Below are the code and all the weights of a small trained network. Each question names an input and a target symbol and asks about switching units off, where a switched-off unit gives its printed mean instead of its output.

import numpy as np


def w(rows, s, z=0):
    codes = np.array(rows[::2]) - 128.0
    scale = np.full(codes.shape[1], s)
    scale[-1] = z or s
    return codes * scale


def norm(h):
    return h / np.sqrt((h * h).mean(-1, keepdims=True) + 1e-5)


def f(y):
    return np.maximum(y, 0)


def softmax(a):
    e = np.exp(a - a.max(-1, keepdims=True))
    return e / e.sum(-1, keepdims=True)


def log_softmax(a):
    a = a - a.max(-1, keepdims=True)
    return a - np.log(np.exp(a).sum(-1, keepdims=True))


def net(x, mask):
    ids = ['ΔΘΛΞΠΦΩαβγεμστψ'.index(c) for c in x.split()]
    T = len(ids)
    res = E[ids] + P[:T]
    q, k, v = (norm(res) @ M[0].T for M in (Q, K, V))
    z = softmax(np.where(np.tri(T) > 0, q @ k.T / 4**0.5, -1e9)) @ v
    res = res + np.where(mask[0], z, O[0][:, -1]) @ O[0][:, :-1]
    y = f(norm(res) @ A[0][:, :-1].T + A[0][:, -1])
    res = res + np.where(mask[1:17], y, B[0][:, -1]) @ B[0][:, :-1]
    return log_softmax(norm(res)[-1] @ U[:, :-1].T + U[:, -1])


Q, K, V, O, A, B = {}, {}, {}, {}, {}, {}
E = w([
[114,169,154,143],'Δ',
[117,169,174,121],'Θ',
[171,186,143,137],'Λ',
[143,170,134,141],'Ξ',
[2,54,93,85],'Π',
[148,205,189,169],'Φ',
[140,171,136,136],'Ω',
[165,153,117,108],'α',
[104,89,145,193],'β',
[165,158,127,107],'γ',
[133,167,155,126],'ε',
[76,67,190,170],'μ',
[141,172,135,136],'σ',
[136,166,158,123],'τ',
[134,98,35,223],'ψ',
],0.0058)
P = w([
[62,254,102,213],'0',
[175,83,146,101],'1',
[154,94,115,88],'2',
[91,181,112,121],'3',
[173,74,147,115],'4',
[153,91,111,88],'5',
[117,164,111,100],'6',
[171,72,146,120],'7',
[153,89,108,89],'8',
[122,158,110,99],'9',
[177,72,146,124],'10',
],0.0052)
Q[0] = w([
[55,215,87,15],'H1',
[241,51,186,176],'H1',
[119,132,101,129],'H1',
[72,254,48,37],'H1',
],0.0057)
K[0] = w([
[210,213,176,117],'H1',
[22,58,47,224],'H1',
[195,118,158,143],'H1',
[207,254,175,93],'H1',
],0.0064)
V[0] = w([
[184,131,14,166],'H1',
[93,7,129,230],'H1',
[188,182,122,163],'H1',
[93,106,103,3],'H1',
],0.0031)
O[0] = w([
[154,176,2,199,97],'H1',
[189,86,224,249,7],'H1',
[81,99,86,147,232],'H1',
[141,216,123,5,14],'H1',
],0.0029,0.0011)
A[0] = w([
[48,97,117,196,138],'N1',
[35,134,161,76,126],'N2',
[178,90,153,105,50],'N3',
[170,200,167,154,125],'N4',
[110,49,116,89,32],'N5',
[127,65,84,86,146],'N6',
[75,139,198,131,182],'N7',
[67,120,125,169,126],'N8',
[160,105,152,132,68],'N9',
[1,119,76,148,175],'N10',
[200,110,90,104,190],'N11',
[71,145,85,87,253],'N12',
[89,102,179,157,137],'N13',
[165,144,124,135,107],'N14',
[140,161,139,168,139],'N15',
[123,144,118,155,228],'N16',
],0.007,0.0022)
B[0] = w([
[181,205,146,37,181],'N1',
[141,171,53,127,192],'N2',
[124,221,169,142,182],'N3',
[134,33,71,87,252],'N4',
[147,156,143,72,150],'N5',
[124,15,184,124,177],'N6',
[113,108,48,125,204],'N7',
[146,189,127,119,163],'N8',
[146,174,119,155,166],'N9',
[255,231,154,174,207],'N10',
[20,131,111,156,227],'N11',
[145,166,186,213,242],'N12',
[113,167,103,143,172],'N13',
[135,105,86,114,167],'N14',
[84,123,143,82,189],'N15',
[97,114,80,93,191],'N16',
],0.004,0.0035)
U = w([
[152,255,91,203,250],'Δ',
[120,213,90,77,88],'Θ',
[79,138,17,105,156],'Λ',
[78,115,123,165,24],'Ξ',
[232,128,187,22,82],'Π',
[164,47,56,78,122],'Φ',
[79,117,136,162,19],'Ω',
[89,80,134,102,91],'α',
[183,97,183,233,242],'β',
[68,90,157,91,182],'γ',
[90,141,175,122,10],'ε',
[157,100,211,155,203],'μ',
[72,117,132,165,34],'σ',
[90,152,196,103,23],'τ',
[171,72,52,225,172],'ψ',
],0.0095,0.0019)

Each question gives the input, a string of symbols that net reads in full, and the target symbol t.
The units are the heads (4 rows each of Q, K, V and O) and the neurons (one row each of A and B). Each row of codes is followed by its name. A weight is (code - 128) times the scale printed after its matrix; where a second scale follows, it is the last column's (O, A, B and U).
mask holds one flag per unit, heads first, then neurons. A switched-off unit (its flag False) gives its mean, the last column of its rows in O or B, instead of its output. The means were averaged over made-up inputs and are rounded, as every weight is.
A unit's drop is (log p(t) with every unit on - log p(t) with that unit switched off) / (log p(t) with every unit on - log p(t) with every unit switched off).
The circuit of an input: a set's keep is (log p(t) with only the set's units on - log p(t) with every unit switched off) / (log p(t) with every unit on - log p(t) with every unit switched off). Starting from the 12 units with the biggest drops (on a tie, the unit counted first), units are removed one at a time, each time the one whose removal leaves the highest keep (on an exact tie, the one counted first), for as long as the keep stays at least 0.8.
circuit, biggest first: the units of the circuit, biggest drop first
k most important neurons: the k neurons with the biggest drops, biggest first
drop when u is switched off: that unit's drop, to one decimal
input ψ Φ Θ Δ Φ Δ ψ Θ, target ψ: circuit, biggest first => H1, N12
input α Φ μ Φ γ α Φ Φ γ Π σ, target Π: circuit, biggest first => H1, N12
input Φ α Φ Θ Π σ Π Ξ, target Π: circuit, biggest first => H1, N10
input γ Λ Θ Φ α ψ Ξ α, target ψ: most important neuron => N11
input Θ Λ Π α γ σ Π Φ β, target β: 2 most important neurons => N4, N15
input γ Φ γ α α Φ γ β Δ ψ, target Δ: 2 most important neurons => N10, N4
input γ ψ Ξ Θ τ, target ψ: circuit, biggest first => H1, N10
input γ Λ Λ, target Λ: circuit, biggest first => N11, N10
input ε Π Φ Π Ω Δ Ω γ Ω σ Ω, target Π: 4 most important neurons => N12, N4, N3, N10
input ψ Λ Φ Λ Λ Λ σ α Λ γ ε, target ψ: 2 most important neurons => N12, N10
input β Φ ε Θ Δ Π α σ, target Π: 3 most important neurons => N12, N3, N4
input β σ Φ β Θ Φ Φ, target Λ: 2 most important neurons => N4, N10
input Φ Π σ ε Φ, target Π: circuit, biggest first => N4, N12
input Φ Φ γ Ω γ β Π Ξ β β ε, target β: circuit, biggest first => H1
input Λ Φ α Π Ξ γ Θ β Δ, target Δ: 2 most important neurons => N2, N12
input γ Ω ψ Φ Φ, target ψ: 3 most important neurons => N4, N12, N10
input β β Θ Ω γ, target β: 2 most important neurons => N3, N11
input α ψ Φ Ω Φ Ω γ Λ, target ψ: drop when H1 is switched off => 0.7
input β α ψ Φ σ, target ψ: drop when H1 is switched off => 1.6
input γ Φ σ β Θ Λ Λ α, target β: drop when N3 is switched off => 0.2
input Φ Λ Π, target Π: drop when N11 is switched off => 0.1
input ε Λ Λ β β Φ ε Ω, target β: most important neuron => N3
